In the rows, 128 means zero.
Each row of numbers belongs to one of the nodes below and depends on some of the facts about them. Some rows are named. Which node is each other row?

Some facts about the nodes:
Φ: refers to; μ: points at
<100> Φ: <1577>,<1549>
<1031> Φ: <390>
<1050> Φ: <1163>
<1051> Φ: <1110>
<1078> Φ: <155>,<581>
<1091> Φ: <1050>
<1104> Φ: <919>
<1123> Φ: <372>
<1154> Φ: <1388>
<115> Φ: <826>
<1240> Φ: <1051>
<1436> Φ: <166>
<1508> Φ: <416>
<1509> Φ: <729>,<1163>
<1513> Φ: <1496>
<1523> Φ: <329>
<1620> Φ: <981>
<1624> Φ: <576>
<1668> Φ: <1487>
<188> Φ: <805>,<1382>
<197> Φ: <1577>
<212> Φ: <1169>
<232> Φ: <357>
<329> Φ: <390>
<330> Φ: <1163>,<1091>
<357> Φ: <752>
<416> Φ: <1508>
<426> Φ: <532>
<492> Φ: <1382>
<496> Φ: <545>,<1589>
<528> Φ: <1624>
<532> Φ: <1350>
<535> Φ: <1450>
<545> Φ: <496>
<561> Φ: <155>,<581>
<581> Φ: <561>
<681> Φ: <390>,<1523>
<70> Φ: <1567>
<729> Φ: <1091>
<752> Φ: <232>
<805> Φ: <1190>
<840> Φ: <764>
<919> Φ: <123>
<924> Φ: <919>
<981> Φ: <856>
<1002> μ [<459>,<1160>,<935>]
<1041> μ [<1190>]
<1050> μ [<581>]
<1079> μ [<1451>,<1186>,<1091>]
<1089> μ [<1317>,<1431>,<1350>]
<108> μ [<459>,<528>]
<1163> μ [<1450>,<155>]
<1209> μ [<1160>,<1137>,<564>,<100>,<535>,<97>]
<1212> μ [<1123>,<922>,<1031>]
<1246> μ [<1102>,<310>,<1577>]
<1344> μ [<1123>,<1342>,<1624>]
<136> μ [<487>]
<1388> μ [<1110>,<100>,<188>]
<139> μ [<1016>,<1077>]
<1412> μ [<1190>,<1342>,<1029>,<1031>]
<1487> μ [<770>,<434>]
<1508> μ [<576>]
<1509> μ [<123>,<535>,<634>]
<1523> μ [<1154>,<856>,<492>,<992>]
<1567> μ [<1450>,<1342>,<752>,<279>,<1371>]
<1588> μ [<824>]
<1590> μ [<729>,<1186>,<1104>]
<197> μ [<352>,<1417>,<372>,<1240>]
<212> μ [<717>]
<224> μ [<455>,<752>]
<242> μ [<587>,<1278>]
<293> μ [<587>,<935>,<770>,<1241>,<1551>,<1043>]
<327> μ [<1137>]
<330> μ [<856>,<469>,<1549>]
<357> μ [<1102>,<166>,<872>,<1043>,<992>]
<416> μ [<978>,<100>,<1431>]
<421> μ [<1620>,<1154>,<426>,<1350>,<487>]
<42> μ [<6>,<1577>,<595>]
<450> μ [<1077>,<1496>]
<456> μ [<1051>]
<460> μ [<1123>,<1653>,<279>]
<488> μ [<1160>,<1450>,<194>,<1551>]
<496> μ [<1176>]
<532> μ [<232>,<1653>,<1622>]
<561> μ [<541>,<1091>,<1382>,<595>]
<653> μ [<843>,<1622>,<872>,<1218>]
<665> μ [<232>]
<681> μ [<1077>]
<70> μ [<188>]
<744> μ [<840>]
<764> μ [<1016>]
<805> μ [<587>,<1513>,<752>,<329>,<595>]
<81> μ [<1513>,<840>,<528>,<279>,<1317>]
<860> μ [<590>]
<8> μ [<587>,<426>,<1496>]
<924> μ [<194>]
<958> μ [<912>,<1078>,<279>,<426>]
<981> μ [<1577>,<1653>,<487>]
<999> μ [<587>,<1078>,<1450>,<872>]

Some nodes and their rows:
<653>: [128 128 122 141 118 123 121 118 113 131 124 133 128 122 143 138 133 131
 111 126 122 127 139 130 131 144 122 106 122 135 140 140]
<416>: [106 137 137 147 124 136 118 125 110 124 131 139 142 138 118 127 136 139
 129 130 135 136 129 126 123 118 132 119 141 134 129 130]
<329>: [188 111 108 138 118 193 135 146 119 131 119  91 134 169 142  62 127 131
 124 139  85 140  97 117 146 125 117 146  98 171  73 244]
<1123>: [127 130 115 133 137  75 144 138 158 130 140 131 126 114 137 121 121 131
 125 126 118 125 115 130 132 149 120 135 155 125 121 113]
<535>: [107 135 114 134 131  94 126 127 121 129 134 139 119 126 110 124 136 128
 124 133 126 134 115 130 125 118 141 148 165 126  96 114]
<1218>: [124 127 119 124 120 115 132 128 131 132 132 129 120 127 144 125 127 123
 120 129 117 114 132 129 124 134 128 127 120 124 127 128]
<1431>: [107 139 141 128 129 127 135 137 129 123 137 136 134 141 125 112 132 127
 134 131 133 116 118 125 121 118 132 131 134 120 118 117]
<100>: [125 148  89 134 134  52 121 190  73 115 117 137  76 192  82 177 114 149
 184 114 149 131  91 137 103 131 161  87 137  87  74 181]
<1016>: [121 115 119 115 135 145 132 125 137 120 131 124 128 140 113 114 115 129
 132 122 128 118 120 132 134 113 130 127 125 128 137 105]
<1240>: [118 110  97 128 137 111 130 124 145 132 147 137 115 114 113 126 123 139
 119 128 118 136 123 131 134 132 134 145 167 125 136 102]
<1076>: [128 122 123 127 128 133 125 123 140 130 131 131 124 133 126 127 128 129
 130 129 129 134 132 127 130 123 132 128 137 125 135 118]
<1078>: [171 205 139 135 163  70 142 153 112 145 118 137 124 130 105 125 154 131
  90 111  70 168 125 115 169  97 111 112 119  65 124  57]
<1342>: [134 128 128 129 129  88 141 132 167 126 128 118 129 124 137 118 125 124
 137 128 127 121 122 129 130 142 122 125 126 130 121 114]
<856>: [104 120 130 116 112 147 131 125 139 128 144 136 126 132 146 100 124 119
 124 131 121  97 138 126 120 120 132 118 103 123 148 106]
<541>: [137 126 145 120 138 130 124 135 129 135 145 118 134 103 119 128 124 133
 132 133 133 127 133 137 124 132 135 147 116 129 113 138]
<188>: [ 76 112 135 122 158 121 161 146  98 136 112 160  86 123 165 158 181 114
 133 127 207 121 110 157 159  93 108 187 210 116  87 173]
<1653>: [125 129 134 124 126 107 139 139 145 131 137 132 128 120 149 114 123 121
 126 130 124 111 128 130 123 142 124 127 121 119 130 118]

Which node is each row?
No name comes twice in this set of rows, the named rows included.
[114 120 119 125 122 108 134 131 150 132 145 134 126 113 141 111 123 126
 122 131 120 109 131 132 124 139 129 126 130 126 134 109] | <232>
[131 127 144 119 137 117 130 136 126 135 146 115 131 106 125 118 121 129
 131 131 128 116 129 139 122 133 133 140 108 126 111 132] | <595>
[101 130 146 128 115 137 120 118 144 127 138 132 134 139 121 104 135 123
 141 138 138 116 131 126 117 107 138 123 123 129 123 115] | <1110>
[116 139 130 148 119 126 112 113 107 126 119 135 137 138 114 138 148 140
 127 132 138 147 129 124 125 115 134 121 144 139 117 138] | <1209>
[112 139 143 143 127 141 128 132 109 123 132 136 146 140 127 126 130 141
 124 127 136 136 125 127 126 128 124 112 132 136 137 131] | <1089>
[127 126 131 128 112 137 112 106 127 127 119 121 134 138 122 129 133 128
 127 128 126 121 141 133 127 120 129 107  99 142 136 135] | <1487>
[136 142 134 110 109 106 119 187 101 124 117 111  84 199 120 155 107 127
 200 117 155  93 128 138  90 137 151  49  38  92 122 191] | <1577>
[128 123 124 122 131 118 127 122 126 123 128 122 129 122 124 126 122 129
 126 125 124 115 125 139 129 125 129 132 113 135 124 126] | <1278>
[113 132 136 122 129 128 139 143 125 128 143 134 129 126 145 110 120 122
 125 128 123 106 124 125 122 133 127 122 121 121 133 120] | <487>
[120 117 126 126 122 135 123 116 148 130 141 129 131 127 123 118 128 132
 128 132 129 130 134 129 128 122 133 122 132 129 142 117] | <545>

The same nodes again, as new rows of numbers:
Known rows:
<1509>: [135 132 144 132 135 120 121 121 117 109 134 147 147 123 124 110 162 112
 128 129  99 131 118 184 121 139 124 117 103]
<992>: [126 126 125 129 124 132 124 127 126 131 130 122 123 127 125 133 117 140
 119 128 131 124 129 105 124 128 129 131 128]
<97>: [128 124 129 128 126 133 128 130 129 126 131 123 125 127 123 133 113 141
 118 127 131 123 133 109 121 128 127 129 131]
<856>: [127 125 126 128 125 130 126 127 127 131 131 122 125 129 125 133 117 140
 119 128 132 125 130 108 124 127 128 130 129]
<1089>: [122 125 121 130 127 134 128 123 130 120 125 119 140 138 125 128 126 126
 139 125 144 126 126 163 124 133 130 128 131]
<1084>: [126 126 125 128 125 130 126 127 128 130 130 123 123 128 125 132 118 139
 124 127 129 124 133 102 123 125 129 131 130]
<528>: [141 132 142 125 134 115 134 136 127 137 133 144 126 124 134 124 139 122
 120 131 114 133 128 134 136 131 122 123 126]
<1577>: [124 126 117 129 121 127 122 114 119 150 136 116 129 140 129 130 128 144
 110 133 139 127 115 115 130 133 132 133 124]
<999>: [112 136 118 138 132 142 109 124 134 110 110 127 127 113 130 128 111 109
 155 120 131 120 122 129 140 129 134 131 134]
<1567>: [115 131 118 129 139 128 129 116 138 108 116 129 131 132 124 125 131 110
 189 118 127 124 138 109 134 118 129 131 161]
<1110>: [130 124 129 127 126 132 128 132 128 127 131 123 127 129 124 134 113 142
 118 127 133 123 133 116 121 130 127 129 130]
<545>: [144 131 141 124 133 112 132 136 125 146 133 142 122 125 139 127 134 117
 115 132 115 134 118 142 139 130 118 122 118]
<1123>: [136 131 135 120 138 105 143 122 127 139 135 144 125 136 131 121 156 119
 151 130 108 137 134 101 137 119 122 126 147]
<961>: [126 125 125 128 125 130 126 127 128 130 130 123 123 128 125 132 117 139
 123 127 130 124 132 101 124 126 129 130 131]
<416>: [140 116 112 121 143 121 135 149 152 172 139 145 132 111 144 113 135  82
 141 113 172 148  80 164 119 178  93 127  95]
<924>: [138 133 141 127 137 122 133 139 131 123 124 144 139 124 136 122 138 102
 137 127 124 133 121 194 138 138 121 119 123]
<1154>: [139 132 137 126 129 117 129 132 122 144 135 139 126 125 135 125 139 126
 106 135 117 134 119 134 136 134 125 125 117]

Name these rows:
No name comes twice in this set of rows, the named rows included.
[118 126 110 131 122 132 120 106 119 143 129 111 143 149 129 126 139 130
 124 132 149 129 107 165 131 136 136 134 121] | <136>
[126 125 125 128 126 131 127 126 128 129 130 123 126 130 124 132 119 139
 128 127 131 124 132 102 124 126 129 131 135] | <1317>
[127 126 128 130 126 135 123 131 129 124 128 124 124 122 125 133 111 138
 121 126 131 121 133 109 124 130 128 129 129] | <935>
[121 127 122 130 120 132 122 131 127 131 122 120 112 119 129 131 120 130
 119 129 124 130 128 105 122 115 131 130 114] | <1496>
[115 127 111 125 134 120 136 101 130 127 126 121 139 153 124 123 151 118
 181 124 135 131 131 114 132 116 132 133 160] | <460>
[118 119 116 127 113 133 139 138 134 112 111 111 117 127 129 127 142 106
 134 129 132 144 133 185 102  94 131 125  91] | <139>
[138 134 148 132 134 112 114 116 109 118 143 153 135 115 122 108 168 125
 111 132  76 130 120 126 117 133 123 119  99] | <729>
[121 126 121 129 130 132 129 121 133 118 123 122 136 136 125 128 128 122
 150 124 139 126 130 146 126 126 130 129 137] | <744>
[139 151 132 122 116 148 129 141 127 118 124 131 104 143 125 127 127 149
 123 126 147 134 161 121 123 139 142 145 143] | <390>
[118 129 120 131 131 133 125 122 133 116 120 124 132 130 126 127 125 119
 156 123 134 125 130 133 129 125 131 130 139] | <224>
[117 132 122 136 129 144 112 129 132 113 114 124 130 116 130 129 109 116
 139 122 136 120 122 148 133 134 133 129 125] | <293>

Now the same nodes, written a new way:
Named rows:
<1041>: [131 131 131 131 118 121 123 125 129 122 125 123 129 122 133 122 129 126
 130 129 129 130 125 126 128 130 134 125 127 123 133]
<1190>: [129 130 117 121 114 124 132 122 114 107 153 120 137 123 131 121 128 129
 130 128 120 128 114 125 129 123 136 132 110 122 127]
<1450>: [124 126 122 126 112 123 140 136 102 108 165 125 131 133 129 129 126 135
 131 133 136 130 125 126 128 120 132 135 113 127 116]
<1567>: [111 127 123 130 134 118 131 125 125 122 128 129 142 132 140  99 125 132
 135 129 116 135 107 111 129 123 145 127 102 107 113]
<70>: [142 120 129 146 133 134 116 126 142 153  70 137 128 132 131 111 131 114
 126 121 131 119 133 118 126 133 122 126 127 133 122]
<1487>: [126 120 129 131 118 115 129 140 116 118 142 137 133 136 140 117 121 139
 124 129 109 127 121 121 128 120 135 129 112 115 111]
<770>: [138 124 127 129 136 131 136 131 122 134 151 129 130 129 126 136 131 127
 128 129 139 136 129 126 125 125 125 133 131 129 122]
<840>: [138 135 131 131 128 137 122 136 138 134  77 129 119 130 124 135 136 115
 129 129 129 127 138 133 129 134 116 132 136 136 128]
<764>: [103 128 120 122 135 123 130 125 123 110 136 127 133 126 129 125 118 144
 128 131 117 133 117 126 128 121 139 123 120 118 126]
<1212>: [120 134 133 126 117 119 123 125 129 127 114 123 128 126 134 118 128 126
 132 128 120 125 120 126 130 131 133 125 124 120 130]
<1123>: [137 134 125  95 115 147  88 139 163 165  98 126 140 103 123 181 151 127
 124 126  67 201 132 116 118 149 134 135 156  84 153]
<329>: [139 125 128 132 142 132 128 133 130 133 111 129 136 129 131 122 133 123
 128 128 135 137 130 119 124 130 132 135 127 119 119]
<1382>: [114 128 119 125 142 132 139 130 117 100 124 125 137 126 127 119 122 142
 128 132 128 130 124 129 128 120 141 128 117 120 124]
<1278>: [136 128 128 129 132 129 130 131 128 126 142 129 128 130 130 130 134 131
 128 129 135 132 130 129 128 127 127 131 128 130 125]
<924>: [122 128 133 147 153 133 126 129 140 153  36 135 124 131 124 118 128 120
 128 128 147 117 139 123 124 134 120 127 137 140 118]
<824>: [137 127 125 130 124 131 124 127 128 123 137 129 130 125 128 128 128 128
 128 127 127 129 133 131 128 128 127 128 128 132 130]
<1624>: [129 138 137 113  84 115 132 136 109 119 177 115 119 121 124 149 134 132
 127 130 109 116 125 141 133 128 124 136 135 129 143]

Which node is each row?
No name comes twice in this set of rows, the named rows included.
[ 88 150 108 105 168 143 150  82 135 121 243 104 134 121 107 124 133 144
 143 131 166 129  87 139 139 113 140 113 135 151 163] | <1169>
[118 124 113 126 141 129 130 122 121 107 146 130 140 133 131 113 117 134
 127 127 112 134 110 119 126 117 140 127 109 117 119] | <1589>
[151 121 141 144 119 125 119 138 132 137  70 135 121 128 134 128 128 115
 123 125 133 116 149 128 123 138 120 130 133 132 120] | <1668>
[136 125 132 146 153 143 130 131 141 138  37 133 127 128 124 118 128 116
 124 124 154 109 145 129 123 135 124 131 138 139 124] | <1104>

Now the same nodes, written a new way:
Some nodes and their rows:
<848>: [129 133 131 130 126 126 120 119 135 123 133 136 132 121 126 130 132 126
 135 125 123 134 121 119 129 120 123 131 119]
<1176>: [131 139 131 126 126 122 112 124 135 127 133 140 137 127 136 128 136 128
 132 124 125 131 115 126 126 121 121 131 124]
<860>: [121 121 133 132 121 138 120 123 135 114 127 141 123 115 120 127 131 131
 131 124 125 138 120 116 126 119 123 127 122]
<1123>: [145 160 140 104 131 115 104 127 133 127 136 153 132 160 120 123 133 130
 113 130 119 138 137 115 136 141 123 135 125]
<100>: [142 197 123 112 151 122  97 124 166 168  92 107 103 125  75 117 135 142
 116 137 131 125 130 162 120 143 126 114 130]
<327>: [121 130 122 134 124 132 127 119 137 124 130 128 117 107 110 130 140 137
 119 123 115 136 120 127 122 116 133 134 120]
<919>: [133 157 135 125 143 140  99 131 152 128  92 120 113 125 104 122 129 141
 138 136 142 135 135 140 127 134 115  98 126]
<564>: [133 151 117 126 125 123 118 121 137 136 133 127 127 122 113 128 140 130
 127 123 113 126 118 141 120 113 136 137 121]
<717>: [140 131 130 126 122 120 128 127 129 131 124 126 130 132 127 126 133 131
 130 120 133 123 128 144 128 128 115 117 129]
<329>: [139  96 119 101 131  88 148 121  65 177 129 139 134 124 101 178 136  58
  48 153 121 120  74 104 179 101 119 107 139]
<460>: [128 118 129 128 131 147 122 123 131 105 125 141 116 139 122 139 122 126
 123 126 124 144 146  94 138 122 139 130 125]
<999>: [122 101 120 134 137 161 139 133 118 113 130 116 128 128 110 127 131 138
 134 143 134 126 142 115 138 128 139 116 126]
<487>: [131 147 129 122 132 114 130 123 141 139 133 121 131 143 152 131 110 107
 143 120 131 128 116 127 126 146 140 137 143]
<1523>: [128  58 117 127 112 111 181 118  96 164 134 121 111 119  88 165 142  49
  54 142 136 134  71 110 176 123 117  78 139]
<634>: [121 157 121 127 120 112 138 129 136 128 125 122 123 115 136 129 133 133
 126 128 122 127 118 147 121 129 131 134 128]
<1653>: [153 135 133 116 128 122 119 129 131 134 131 123 134 161 138 124 125 115
 133 120 136 121 140 131 129 139 127 119 136]
<714>: [111 138 135 128 125 118 135 132 134 116 123 132 124 120 140 128 123 131
 131 131 129 127 121 134 128 134 127 131 134]

Name these rows:
No name comes twice in this set of rows, the named rows included.
[122 170 136 115 152 148 107 135 147 140 106 122 109 119  60 100 135 170
 113 158 139 137 142 135 138 154 118 106 120] | <924>
[123  87 133 100 115  88 175 121  76 183 132 139 116 118  55 144 141  74
  25 151 131 134  77 116 183 134 100  88 129] | <681>
[122 144 129 121 125 132 126 118 139 136 129 137 113 117  84 119 132 146
 113 124 124 144 115 123 128 130 129 138 119] | <70>
[114 155 142 133 147 152  97 119 161 116  87 138 105 101  92 117 126 136
 127 140 136 150 126 114 133 129 108 100 122] | <197>
[119 184 121 125 140 127 110 130 159 128  92 119 112 109 129 135 127 137
 140 142 128 130 127 148 120 132 133 117 130] | <123>
[129 108 108 143 117 143 148 123 140 111 109 114 107 110 125 148 130 138
 131 108 127 131 135 147 118 105 143 119 120] | <1388>
[ 79   5 102 206 111 129 103 155 140 174 101 134 127 121 236 115 121 108
 105 137 100 124 189 132 118 107 133 167 139] | <1163>

